Below are the code and all the weights of a small trained network. Each question names an input and a class and asks about switching units off, where a switched-off unit gives its printed mean instead of its output.

import numpy as np


def w(rows, s, z=0):
    codes = np.array(rows[::2]) - 128.0
    scale = np.full(codes.shape[1], s)
    scale[-1] = z or s
    return codes * scale


def f(y):
    return np.maximum(y, 0)


def log_softmax(a):
    a = a - a.max(-1, keepdims=True)
    return a - np.log(np.exp(a).sum(-1, keepdims=True))


def net(x, mask):
    res = np.array(x, float).reshape(1, 6) / 4 @ E
    y = f(res @ A[0][:, :-1].T + A[0][:, -1])
    res = res + np.where(mask, y, B[0][:, -1]) @ B[0][:, :-1]
    return log_softmax(res[-1] @ U[:, :-1].T + U[:, -1])


A, B = {}, {}
E = w([
[85,100,243],'x0',
[129,126,128],'x1',
[127,128,127],'x2',
[129,127,129],'x3',
[20,125,92],'x4',
[155,2,94],'x5',
],0.0082)
A[0] = w([
[155,146,48,74],'n1',
[59,130,97,254],'n2',
[109,86,205,59],'n3',
[116,254,171,65],'n4',
[148,38,121,81],'n5',
[159,148,55,101],'n6',
[243,166,154,95],'n7',
[60,142,114,142],'n8',
[55,146,79,64],'n9',
[155,134,49,103],'n10',
],0.011,0.006)
B[0] = w([
[36,149,207,176],'n1',
[214,107,165,253],'n2',
[31,195,161,181],'n3',
[52,70,10,215],'n4',
[51,174,2,194],'n5',
[70,141,198,183],'n6',
[129,2,151,211],'n7',
[189,69,139,192],'n8',
[147,31,161,172],'n9',
[57,162,205,186],'n10',
],0.0088,0.007)
U = w([
[69,126,8,35],'0',
[63,190,231,31],'1',
[170,141,133,253],'2',
[166,137,131,219],'3',
[188,48,160,1],'4',
[159,159,124,215],'5',
],0.013,0.0074)

Each question gives the input, the list of numbers given to net, and the class t.
The units are the neurons (one row each of A and B). Each row of codes is followed by its name. A weight is (code - 128) times the scale printed after its matrix; where a second scale follows, it is the last column's (A, B and U).
mask holds one flag per neuron, in row order. A switched-off neuron (its flag False) gives its mean, the last column of its row in B, instead of its output. The means were averaged over made-up inputs and are rounded, as every weight is.
A unit's drop is (log p(t) with every unit on - log p(t) with that unit switched off) / (log p(t) with every unit on - log p(t) with every unit switched off).
The circuit of an input: a set's keep is (log p(t) with only the set's units on - log p(t) with every unit switched off) / (log p(t) with every unit on - log p(t) with every unit switched off). Starting from all 10 units, units are removed one at a time, each time the one whose removal leaves the highest keep (on an exact tie, the one counted first), for as long as the keep stays at least 0.8.
circuit, biggest first: the units of the circuit, biggest drop first
top k neurons: the k neurons with the biggest drops, biggest first
drop of u: that unit's drop, to one decimal
input [-6,-3,7,0,7,6], class 2: circuit, biggest first => [n2 n4]
input [6,-8,2,1,8,0], class 4: circuit, biggest first => [n8 n2]
input [3,-2,5,1,-2,-7], class 0: circuit, biggest first => [n4]
input [5,-3,6,-3,7,-4], class 4: circuit, biggest first => [n8 n2 n9]
input [-6,4,1,0,-2,8], class 0: top 2 neurons => [n5 n2]
input [-6,3,3,-2,8,-3], class 4: circuit, biggest first => [n9 n2]
input [-5,-8,-3,-1,8,4], class 4: top 2 neurons => [n9 n2]
input [-4,1,-6,-6,6,-2], class 2: top 2 neurons => [n7 n2]
input [5,1,-4,4,-5,-5], class 0: top 2 neurons => [n4 n2]
input [8,8,1,-5,-5,6], class 1: top 2 neurons => [n3 n4]
input [4,-2,4,-5,6,-4], class 4: drop of n5 => 0.1
input [1,-3,2,-5,7,-6], class 4: drop of n9 => 0.3
input [-6,-4,-1,-6,1,-8], class 0: drop of n4 => 4.1
input [7,-2,1,2,-1,8], class 0: circuit, biggest first => [n5]
